Each row is followed by its class.
[ 29   1   6   4  -6 -23  -3  18   9   1   3  15  -8  -8  11   7  12   1
  -4  11  29  -8  -9  -7   9  -2   7   1 -13  -2 -12  -2 -11  10  10   6
  21   9  16   4   7  11   8   7   1  -2  13  12] -> pem
[ 12  15   0   1   4   9   6   5  14   8  -3   4 -12  -6  19 -13   6   9
  -5  -6  14 -13  -7   0  11  -8  12 -13   4  -8 -23   4   9  -5  10   2
  22   2   1 -11   8  -4 -11   3   5   0  24  11] -> pem
[ -8 -11   8 -15  -1 -33 -24 -13 -19  18  11   4   4   7   8  -5   8 -31
  -3   0  32  13  -3  13  -6   6  -1   9   0   0  -1  -7 -23  17   2  11
 -20   3 -13   2  22   2   6  -9 -14 -16 -38  -6] -> vadoz
[-17  -4 -14  -4   7  15   7  -6  10   9   0  -1 -19   2   2 -22   5   4
  -1  -6   8  -6   4   2   0 -11   4 -20   8 -11  -6  10   4  -6   1  -5
   0   0  -2 -16  10 -12  -3   2   0  12  14  -6] -> pem
[-25 -10   4 -17 -28 -43 -15 -14   1   9   9   2  -9   4 -23  -3   6 -13
  -2   0  -2  -1  14   4 -17   6  13 -34 -14  -7  22   1 -20  23 -13  -5
 -25  12   3  25  36  20  13 -14 -17  24 -11 -26] -> bovif
[-39   1  -8 -14   4  -6  -4 -12  -7   0   5  -3  -7   4  -8 -12   6 -22
  -1  -7   7  -7   0   5 -13   0   5 -19  -7 -20   8   2  -8 -11  -7  -9
  -5  -1 -17   1  10   2   7  -4  -2   4  -4  -7] -> pem
[ 17   0   8   3 -15 -12   5  -3   1  26 -10   0   3  -2  18  17   0 -13
  -3   3   9   3  -5  -4  11   3   4  -6   2  -4 -11   1  -3  11   4   1
   3   8   0  15  17   6  21  -7  -3   5 -10  12] -> vadoz
[-12  -2 -11   2  -6   2  12  -7  11   7   7  -8 -19 -10   4 -10   9   4
  -6  -4   1  -6   2   0  -1  -2   6 -13  -7 -20  -1   3  -8 -16   6  -7
  12  -6  -2   8  15   8   4  -5   7  14  11  -5] -> kopa
[-12  -3   2   0 -10 -17  -8   4   0  -5  11   0  -8  -4  -3   2   8 -11
   4   0   7   0  -2   1  -6  -7   4   0 -11 -16   2 -14 -12  -2  -5   0
   0   0  -2  22  11   9   5 -14  -4  11 -19  -3] -> vadoz
[-23   5 -15   4   7  22   8  -2  14 -19  -2  -6  -1   3  -7 -21   1  10
  -7  -5 -11 -15   9  -4  -1  -5   8 -20 -10 -17  10   6  -1 -23  -4 -15
  20  -7   3  -3  -7   2  -7   3   5  25  27  -4] -> kopa
[  3   2   8  -2  -5 -12 -22   8   2  -1   0  -2  -1  -2   1  -2   7  -7
  -1   1  17   1  -8   3  -3  -2   7  -2  -4 -10  -4   6 -14  10  -2   6
  -8   5   2  11  11   5  -1  -5  -6  -7  -1  -1] -> vadoz
[  3   5  19  -7  -9 -18 -11   3  -9   2  -5   7  12  17  -9  10   3  -4
   3   6   1  -1  -4  -2   0  -3   4   0   0  14  -9   3  -1  20  -7   1
  -2  21   8  -3   4   1   4  -4 -12  -8  -5   1] -> vadoz
[-13  -7  -1 -14   6 -15 -16  -7  -8  12  15  10  -8   9  -6  -3   2 -19
  -1  -3  16  12   0   6  -8   5   7  -6  -9  -2   6  -4  -8   7   0  -5
 -14   4 -10 -11  13   7  13  -5 -10  -7 -10   1] -> vadoz
[-20  -3  -2  -6  -2 -22   1 -12  -4   7   7  -1  -5   0  -2   3   7 -25
   5  -1  12  -5  -5  -2  -5   6   5   2  -4 -18   5  -6  -1 -12   2   1
   0  -5 -14   4  11   6  24  -1  -8  -4 -16  -2] -> pem
[ 31   6  28  15 -36 -45 -16  18  -2  14 -14  -3   9  -3  31  35   9 -14
  13   2  11   5 -16  -9   6   0  -1  20  -1  -7 -17   6 -23  25 -10  14
  -8  18  14  57  20   9  -4 -14  -6   8 -11  20] -> pem
[ 14   1  10  -1  13  -4 -12   8  -7  13   6  13  -2   4   2  13  13  -2
   8   7  18   3 -10   4   1   6  -5  16   8   7  -8   0  -4   7   2  11
 -10  12   6   8   4  -5   3  -4  -8 -15 -15   6] -> vadoz
[ 15  11   2   0  16 -12   5  11  17   8  20  26 -28  10  -4  -3  -5  -3
  -1  17  22 -20 -16   2  16  -3  15 -11 -15  -2  -8  -2  -3   6  15   5
  38   2  15 -17   8  12  24  16   2 -18  19  18] -> pem
[ -7  -4   1  -5  -8 -29   4  -3   6   6   5  10  -8   1 -12  -5   2 -11
  -1   3   7  -8   3   2  -1   2   4 -15  -9 -10   2  -2  -5   9   6  -3
   8   6  -4   9  17  12  17   0  -3   7   3   5] -> bovif
[ 18   1  12  -1 -16 -23  -5   6 -12  25   6   3   8   2  22  15   5 -29
  24   3  27  17  -6   2  -1   5  -8  16  11  10 -12  -3  -9  24   0  15
 -16   5  -6   6  13   6   2 -15  -8  -7 -24  10] -> vadoz
[-19  -5  -7  -7  10   3  -5  -7   2   0  11   5 -14  -3   2 -20  -6  -5
  -2  -2  14  -8  -1   5  -6  -5  12 -20  -6 -12   4   3 -10  -9   6  -2
   5  -5 -12 -14  12   3   1   2  -2   6   5  -7] -> pem
[ -7  13  17  -2 -12 -15 -17   4  -4   1  -6  -3   1  14   8  -8  13  -3
  -1 -11  19  -8 -11   2   1  -3   9 -11   0   1 -15   3 -14   6 -14  -3
  -6  13  -4   1  14   0 -11  -4  -9 -10   4   5] -> pem
[-20   2  -6   4  11  23  -4   4  -6 -21   9  13 -13  -6  -6  -9   5  11
   3  -8   6 -12   2   2  -4  -3   9  -7 -14  -3  10   3 -12 -16   1  -4
   1  -6   1   0  -3   2 -14   1   5   2  12  -5] -> kopa
[ -7   7   5  -9   4  -6  -3  -2  10  14   4  17 -11  14  -1  -9  16  -3
   2  -1  12 -12 -13   4  10  -6  11 -27   1  -9 -14   7  -3   9   0  -3
  13  20  -2 -11  18   4   7   5 -11  -6  12   9] -> pem
[  4 -11 -28  10  17  28  26   5  23  -7  15   7 -36 -22   6 -27  16  13
  -4   1   4  -8  14   3  -1  -8   8  -8 -10  -9   0   9   3 -23  23  -8
  37 -24   8 -25  -4   9   3   9  18  13  35  -1] -> kopa
[ 11 -10  -2   2 -39 -22   5  -6   8   3 -16  -7  -1 -10  -7   0  -6   9
  -4  14 -22  -4  20  -4  -5  -4   5 -25 -20   3   2   8  -1  12  -2 -23
  -4  -1   8   2   6   6   7  -8   5  25   5   1] -> kopa
[-18   8   1  -7 -17 -40 -17  -5   3 -10   5   8 -13   8 -16  -9   1 -13
  -6   8   9 -17   8  -3  -6   1  10 -41 -19 -16  10   3 -21  19  -3  -8
  -1   9  -5   5  21  20  16  -7   3   3   2   2] -> bovif
[-10  -6  -5   5  -2 -13   6   2   7 -10   8 -14  -5  -5  -1 -12  -5 -12
  -5   5   3 -21  -6  -3  -1  -6  15 -15 -18 -31   9   1 -19  -9   9 -10
  25 -13 -12  -8   1  19  13   4   9   7  15   5] -> kopa
[  7  -5   3   1  -4 -11  -7   3  -3  11   4   6   9   1   5   0   0  -7
  14  -7  11   3  -1   4   0   3   3   1  -6  16  -3   1 -10  11   4   4
  -5   4   0   2   7   9   7  -4  -6  -4  -3   0] -> vadoz
[ -7  -3   6   1  -8 -35  -2  -4   1  -4   3   1   4   9  -8  -3  -3 -16
   2   5   5  -4   0  -2  -1  -4  17 -16 -10 -13   0  -1 -20   9  -7  -7
  10   3  -6  12  14  11  18   3  -5   4  -1  10] -> bovif
[ -8  -8 -17 -10   7   2  13  -2  16   0  13  11 -25  -6  -6 -26  -5   3
 -18   7  11  -9   6 -35  -1  -2   7 -19 -11  -5  -2  14  -6  -5  18  -8
  18 -12  -4 -35   3  17   6   9   7   7  20   2] -> kopa
[-11  -3   7 -13 -11 -11 -36  11  -4  -8   9  19   1  17 -10 -27   1   3
  -2   2  39  -3   7   5  -4  -2  17 -31  -7  -1  -7   6 -29  30  -4 -13
   1  21  -3 -44   6  20  -2   8 -10 -16   9   7] -> pem
[ -6 -15   1 -10 -19 -38 -13 -13  -6  12   7   4   4  -6  -1  11   2 -22
   0   2   2  13   5  -8 -13  12  -4   2  -5   1  10  -6 -11  22 -10   5
 -31   8  -3  31  26  16  14 -16  -9  10 -31   1] -> vadoz
[ 15   8   0  16 -10 -10  12   8  16  -1   0  -4 -24  -7  -5   9   3   7
   8   5 -21  -4  -3  -8   3   5   7  -1  -9 -12  -1   1   5   1  -2   9
  12  12  22  44   3   9   7   0   3  15   6   9] -> bovif
[-14   8 -10  -3   8   1   7  -9  -1  -1   1   0  -9   3  -7  -3   2 -11
  -4  -7  -1 -11  -3  -3  -1   4   6  -3   4 -20   5  -2   1 -11   0   1
  10  -1  -9  15   4  -3  10   5   7   1   1   5] -> pem
